Here is a tiny trained network, its code and every weight. The questions are about switching its units off for an input and a class, where a switched-off unit gives its printed mean instead of its output.

import numpy as np


def w(rows, s, z=0):
    codes = np.array(rows[::2]) - 128.0
    scale = np.full(codes.shape[1], s)
    scale[-1] = z or s
    return codes * scale


def f(y):
    return y / 2 * (1 + np.tanh(0.7978845608 * (y + 0.044715 * y**3)))


def log_softmax(a):
    a = a - a.max(-1, keepdims=True)
    return a - np.log(np.exp(a).sum(-1, keepdims=True))


def net(x, mask):
    res = np.array(x, float).reshape(1, 8) / 4 @ E
    y = f(res @ A[0][:, :-1].T + A[0][:, -1])
    res = res + np.where(mask, y, B[0][:, -1]) @ B[0][:, :-1]
    return log_softmax(res[-1] @ U[:, :-1].T + U[:, -1])


A, B = {}, {}
E = w([
[88,91,80,134,31,95],'x0',
[195,103,177,78,100,23],'x1',
[210,80,78,175,157,108],'x2',
[174,98,131,208,149,254],'x3',
[95,150,182,98,147,109],'x4',
[159,190,154,70,45,107],'x5',
[83,105,76,125,106,147],'x6',
[168,209,52,128,85,149],'x7',
],0.0094)
A[0] = w([
[132,141,107,115,53,135,105],'N1',
[106,112,69,130,112,107,253],'N2',
[162,162,16,148,126,123,224],'N3',
[151,140,107,84,113,89,118],'N4',
[125,179,166,95,175,69,77],'N5',
[125,218,126,136,121,185,207],'N6',
[113,98,161,129,66,131,169],'N7',
[75,164,137,128,166,53,201],'N8',
[119,174,121,112,167,160,100],'N9',
[123,153,139,125,153,155,195],'N10',
[159,61,102,121,167,150,149],'N11',
[136,119,128,90,112,99,67],'N12',
[66,172,127,160,143,156,227],'N13',
[142,124,251,81,118,102,174],'N14',
[153,138,146,79,140,119,51],'N15',
[173,155,164,126,180,30,240],'N16',
[192,125,155,65,183,112,84],'N17',
[187,107,134,183,109,167,107],'N18',
],0.013,0.0048)
B[0] = w([
[115,183,92,117,71,112,171],'N1',
[67,116,58,149,153,159,196],'N2',
[149,120,36,187,195,251,225],'N3',
[135,104,132,98,119,132,181],'N4',
[213,102,126,107,120,189,197],'N5',
[66,207,32,138,141,225,205],'N6',
[1,139,161,80,96,175,168],'N7',
[151,69,105,60,211,93,210],'N8',
[67,183,118,96,101,211,160],'N9',
[130,137,86,85,177,153,166],'N10',
[168,47,134,180,122,126,192],'N11',
[149,151,143,93,125,123,160],'N12',
[4,119,95,93,145,120,201],'N13',
[188,129,61,72,164,148,244],'N14',
[218,98,174,156,110,96,153],'N15',
[173,44,80,90,123,189,249],'N16',
[232,136,143,116,100,158,191],'N17',
[186,135,146,187,105,136,193],'N18',
],0.0079,0.013)
U = w([
[114,68,52,144,236,169,252],'0',
[82,159,74,144,69,144,173],'1',
[253,65,86,245,127,144,103],'2',
[8,3,157,145,200,78,129],'3',
[182,181,119,180,132,142,44],'4',
[137,126,167,155,153,93,26],'5',
[201,79,147,53,144,99,135],'6',
],0.0084,0.0043)

Each question gives the input, the list of numbers given to net, and the class t.
The units are the neurons (one row each of A and B). Each row of codes is followed by its name. A weight is (code - 128) times the scale printed after its matrix; where a second scale follows, it is the last column's (A, B and U).
mask holds one flag per neuron, in row order. A switched-off neuron (its flag False) gives its mean, the last column of its row in B, instead of its output. The means were averaged over made-up inputs and are rounded, as every weight is.
A unit's drop is (log p(t) with every unit on - log p(t) with that unit switched off) / (log p(t) with every unit on - log p(t) with every unit switched off).
The circuit of an input: a set's keep is (log p(t) with only the set's units on - log p(t) with every unit switched off) / (log p(t) with every unit on - log p(t) with every unit switched off). Starting from the 12 units with the biggest drops (on a tie, the unit counted first), units are removed one at a time, each time the one whose removal leaves the highest keep (on an exact tie, the one counted first), for as long as the keep stays at least 0.8.
circuit, biggest first: the units of the circuit, biggest drop first
unit that matters most: the unit with the biggest drop
top k neurons: the k neurons with the biggest drops, biggest first
drop of u: that unit's drop, to one decimal
input [-8,6,-6,-1,-1,6,6,6], class 6: unit that matters most -> N3
input [6,-2,1,-5,6,2,3,-8], class 3: circuit, biggest first -> N3; N7
input [3,-2,7,0,-7,-1,4,-7], class 2: top 2 neurons -> N11; N13
input [-4,-5,6,8,3,1,1,-2], class 2: top 2 neurons -> N18; N11
input [7,-1,-3,0,-1,5,-6,-7], class 1: top 3 neurons -> N7; N16; N11
input [7,4,0,-2,-8,-1,2,-3], class 1: top 2 neurons -> N8; N1
input [8,-6,6,-2,3,6,-1,5], class 1: top 2 neurons -> N1; N8
input [2,3,-3,2,4,-5,-6,0], class 6: top 3 neurons -> N3; N6; N2
input [1,-2,8,-1,-4,-8,-2,6], class 2: top 2 neurons -> N18; N11
input [-4,8,2,7,4,-8,-5,-1], class 2: drop of N11 -> 0.0
input [-2,0,7,8,8,-6,1,1], class 2: drop of N18 -> 0.1
input [-8,-1,4,-3,-8,-5,3,0], class 2: drop of N11 -> 0.3
